Below are the code and all the weights of a small trained network. Each question names an input and a class and asks about switching units off, where a switched-off unit gives its printed mean instead of its output.

import numpy as np


def w(rows, s, z=0):
    codes = np.array(rows[::2]) - 128.0
    scale = np.full(codes.shape[1], s)
    scale[-1] = z or s
    return codes * scale


def f(y):
    return np.maximum(y, 0)


def log_softmax(a):
    a = a - a.max(-1, keepdims=True)
    return a - np.log(np.exp(a).sum(-1, keepdims=True))


def net(x, mask):
    res = np.array(x, float).reshape(1, 3) / 4 @ E
    y = f(res @ A[0][:, :-1].T + A[0][:, -1])
    res = res + np.where(mask, y, B[0][:, -1]) @ B[0][:, :-1]
    return log_softmax(res[-1] @ U[:, :-1].T + U[:, -1])


A, B = {}, {}
E = w([
[171,22,144,63,154],'x0',
[8,116,246,82,99],'x1',
[150,158,76,3,7],'x2',
],0.0073)
A[0] = w([
[194,62,168,62,178,89],'neuron 1',
[96,63,169,220,224,25],'neuron 2',
[111,188,114,131,156,171],'neuron 3',
[241,111,104,143,146,57],'neuron 4',
[205,35,162,90,161,65],'neuron 5',
[88,105,173,110,136,83],'neuron 6',
[31,122,184,107,132,64],'neuron 7',
[142,179,171,178,201,49],'neuron 8',
[200,144,10,196,175,74],'neuron 9',
[169,79,152,109,143,99],'neuron 10',
[159,56,142,141,104,96],'neuron 11',
[159,57,151,233,184,52],'neuron 12',
[69,96,230,103,142,68],'neuron 13',
[118,106,131,161,196,110],'neuron 14',
[170,14,132,93,170,83],'neuron 15',
[175,117,128,169,205,88],'neuron 16',
[151,69,124,85,177,97],'neuron 17',
[220,110,64,146,125,64],'neuron 18',
[72,120,208,77,127,49],'neuron 19',
[90,194,103,191,124,159],'neuron 20',
[173,163,103,154,140,69],'neuron 21',
[126,138,65,69,41,73],'neuron 22',
[132,99,35,144,171,71],'neuron 23',
[125,209,164,144,120,187],'neuron 24',
[204,131,90,119,188,59],'neuron 25',
[146,123,149,156,96,4],'neuron 26',
[164,156,58,2,125,134],'neuron 27',
[84,126,171,112,137,82],'neuron 28',
[100,75,143,195,201,37],'neuron 29',
[150,64,150,85,181,76],'neuron 30',
],0.01,0.0041)
B[0] = w([
[40,205,86,103,149,199],'neuron 1',
[178,170,203,22,94,255],'neuron 2',
[50,177,94,154,150,177],'neuron 3',
[141,62,201,200,51,194],'neuron 4',
[38,202,102,147,137,199],'neuron 5',
[101,100,148,195,93,175],'neuron 6',
[112,42,136,216,52,212],'neuron 7',
[123,193,112,58,103,200],'neuron 8',
[70,79,138,181,62,250],'neuron 9',
[70,193,74,140,164,166],'neuron 10',
[72,195,68,123,145,159],'neuron 11',
[157,180,211,60,114,241],'neuron 12',
[109,63,154,205,36,220],'neuron 13',
[167,220,178,69,157,200],'neuron 14',
[53,189,30,132,119,205],'neuron 15',
[130,138,191,106,92,210],'neuron 16',
[71,224,90,164,153,177],'neuron 17',
[153,60,196,195,53,197],'neuron 18',
[183,65,176,187,69,206],'neuron 19',
[81,213,73,153,126,212],'neuron 20',
[102,110,75,212,64,165],'neuron 21',
[222,165,206,65,130,210],'neuron 22',
[165,1,139,238,97,179],'neuron 23',
[64,207,80,185,171,196],'neuron 24',
[125,64,186,211,80,185],'neuron 25',
[101,182,167,186,77,128],'neuron 26',
[167,176,184,54,110,227],'neuron 27',
[110,83,157,200,76,173],'neuron 28',
[212,207,188,60,98,216],'neuron 29',
[42,169,50,168,132,178],'neuron 30',
],0.0069,0.0078)
U = w([
[131,36,200,193,86,62],'0',
[224,192,228,3,128,2],'1',
[13,242,5,157,163,227],'2',
[112,147,116,145,189,185],'3',
],0.0058,0.00072)

Each question gives the input, the list of numbers given to net, and the class t.
The units are the neurons (one row each of A and B). Each row of codes is followed by its name. A weight is (code - 128) times the scale printed after its matrix; where a second scale follows, it is the last column's (A, B and U).
mask holds one flag per neuron, in row order. A switched-off neuron (its flag False) gives its mean, the last column of its row in B, instead of its output. The means were averaged over made-up inputs and are rounded, as every weight is.
A unit's drop is (log p(t) with every unit on - log p(t) with that unit switched off) / (log p(t) with every unit on - log p(t) with every unit switched off).
The circuit of an input: a set's keep is (log p(t) with only the set's units on - log p(t) with every unit switched off) / (log p(t) with every unit on - log p(t) with every unit switched off). Starting from the 12 units with the biggest drops (on a tie, the unit counted first), units are removed one at a time, each time the one whose removal leaves the highest keep (on an exact tie, the one counted first), for as long as the keep stays at least 0.8.
units of the circuit, in order: the units of the circuit, biggest drop first
unit that matters most: the unit with the biggest drop
top k neurons: the k neurons with the biggest drops, biggest first
drop when u is switched off: that unit's drop, to one decimal
input [-5,2,-6], class 1: units of the circuit, in order : (neuron 2; neuron 29)
input [-5,-6,-5], class 0: unit that matters most : neuron 9
input [-5,7,6], class 0: units of the circuit, in order : (neuron 7; neuron 19)
input [-7,-6,8], class 1: top 2 neurons : (neuron 22; neuron 27)
input [2,7,-8], class 1: top 2 neurons : (neuron 2; neuron 29)
input [-5,-6,-6], class 0: top 2 neurons : (neuron 9; neuron 23)
input [0,-6,-8], class 1: top 2 neurons : (neuron 2; neuron 12)
input [6,-8,8], class 0: top 2 neurons : (neuron 18; neuron 4)
input [8,7,5], class 2: top 2 neurons : (neuron 1; neuron 15)
input [-5,-7,6], class 0: drop when neuron 18 is switched off : 0.1
input [-3,-8,-7], class 0: drop when neuron 4 is switched off : 0.2
input [4,3,-5], class 1: drop when neuron 2 is switched off : 0.6
input [5,5,-7], class 1: drop when neuron 29 is switched off : 0.3
